Below are the code and all the weights of a small trained network. Each question names an input and a class and asks about switching units off, where a switched-off unit gives its printed mean instead of its output.

import numpy as np


def w(rows, s, z=0):
    codes = np.array(rows[::2]) - 128.0
    scale = np.full(codes.shape[1], s)
    scale[-1] = z or s
    return codes * scale


def norm(h):
    return h / np.sqrt((h * h).mean(-1, keepdims=True) + 1e-5)


def f(y):
    return y / 2 * (1 + np.tanh(0.7978845608 * (y + 0.044715 * y**3)))


def log_softmax(a):
    a = a - a.max(-1, keepdims=True)
    return a - np.log(np.exp(a).sum(-1, keepdims=True))


def net(x, mask):
    res = np.array(x, float).reshape(1, 3) / 4 @ E
    u = 0
    for l in range(2):
        y = f(norm(res) @ A[l][:, :-1].T + A[l][:, -1])
        res = res + np.where(mask[u : u + 6], y, B[l][:, -1]) @ B[l][:, :-1]
        u += 6
    return log_softmax(norm(res)[-1] @ U[:, :-1].T + U[:, -1])


A, B = {}, {}
E = w([
[220,86,234,119,92,135,154,84,99,48],'x0',
[190,126,83,137,146,97,162,136,152,255],'x1',
[160,160,100,55,43,204,93,212,177,178],'x2',
],0.0049)
A[0] = w([
[139,107,88,100,144,107,224,155,153,156,240],'0.n1',
[123,62,178,63,100,172,100,119,115,109,229],'0.n2',
[2,178,137,103,115,155,104,179,98,192,250],'0.n3',
[150,75,170,190,178,110,143,95,133,116,150],'0.n4',
[46,169,33,159,191,67,142,84,107,107,119],'0.n5',
[159,87,134,188,151,127,127,129,125,150,162],'0.n6',
],0.0054,0.0018)
B[0] = w([
[72,175,182,173,127,183,152,103,112,24,198],'0.n1',
[203,182,106,229,135,98,205,142,119,226,207],'0.n2',
[58,182,65,45,161,157,110,95,222,173,253],'0.n3',
[19,48,171,66,55,84,142,143,99,184,201],'0.n4',
[232,112,169,188,197,205,207,220,38,44,237],'0.n5',
[74,92,126,98,91,176,61,152,3,175,158],'0.n6',
],0.0047,0.0042)
A[1] = w([
[101,156,138,121,196,127,200,161,82,89,185],'1.n1',
[97,105,145,99,132,83,139,137,153,139,4],'1.n2',
[68,86,67,192,220,120,153,206,73,108,114],'1.n3',
[195,113,147,87,45,117,130,161,137,132,139],'1.n4',
[89,79,144,118,85,3,178,30,105,112,154],'1.n5',
[103,97,129,117,134,120,89,108,166,103,162],'1.n6',
],0.0064,0.0013)
B[1] = w([
[125,126,172,183,93,200,174,109,147,158,229],'1.n1',
[131,196,167,125,95,135,128,132,172,136,114],'1.n2',
[253,199,178,184,120,128,133,98,161,62,253],'1.n3',
[154,168,212,200,198,189,147,94,113,42,206],'1.n4',
[48,97,67,54,113,88,94,172,76,204,245],'1.n5',
[109,62,151,83,141,131,84,122,158,195,118],'1.n6',
],0.0075,0.0047)
U = w([
[235,186,220,251,161,197,207,107,143,64,199],'0',
[65,193,22,46,116,174,117,162,245,189,202],'1',
[142,98,126,90,133,47,76,43,179,116,13],'2',
[151,58,118,87,187,68,63,131,153,110,18],'3',
[139,81,94,110,141,47,77,97,164,97,2],'4',
[156,44,111,156,128,53,25,138,181,137,26],'5',
[43,3,176,82,84,41,115,128,2,184,216],'6',
],0.0074,0.0043)

Each question gives the input, the list of numbers given to net, and the class t.
The units are the neurons (one row each of A and B). Each row of codes is followed by its name. A weight is (code - 128) times the scale printed after its matrix; where a second scale follows, it is the last column's (A, B and U).
mask holds one flag per neuron, layer by layer. A switched-off neuron (its flag False) gives its mean, the last column of its row in B, instead of its output. The means were averaged over made-up inputs and are rounded, as every weight is.
A unit's drop is (log p(t) with every unit on - log p(t) with that unit switched off) / (log p(t) with every unit on - log p(t) with every unit switched off).
The circuit of an input: a set's keep is (log p(t) with only the set's units on - log p(t) with every unit switched off) / (log p(t) with every unit on - log p(t) with every unit switched off). Starting from all 12 units, units are removed one at a time, each time the one whose removal leaves the highest keep (on an exact tie, the one counted first), for as long as the keep stays at least 0.8.
circuit, biggest first: the units of the circuit, biggest drop first
unit that matters most: the unit with the biggest drop
k most important neurons: the k neurons with the biggest drops, biggest first
top k neurons in layer l: the k neurons of layer l with the biggest drops, biggest first
drop when u is switched off: that unit's drop, to one decimal
input [1,2,-8], class 6: top 2 neurons in layer 0	[0.n4, 0.n2]
input [-7,1,-3], class 0: unit that matters most	0.n5
input [1,-4,-6], class 6: 3 most important neurons	[0.n4, 1.n5, 1.n4]
input [-7,5,-1], class 0: 2 most important neurons	[0.n5, 1.n3]
input [-7,-5,0], class 0: 2 most important neurons	[0.n5, 1.n3]
input [3,-4,0], class 6: circuit, biggest first	[0.n5, 1.n3]
input [1,-7,-1], class 6: top 2 neurons in layer 0	[0.n5, 0.n1]
input [1,3,-5], class 6: top 2 neurons in layer 1	[1.n5, 1.n4]
input [-8,-1,-1], class 0: drop when 0.n5 is switched off	1.6
input [-7,-1,-1], class 0: drop when 1.n3 is switched off	0.1
input [-8,2,-2], class 0: drop when 0.n5 is switched off	0.6
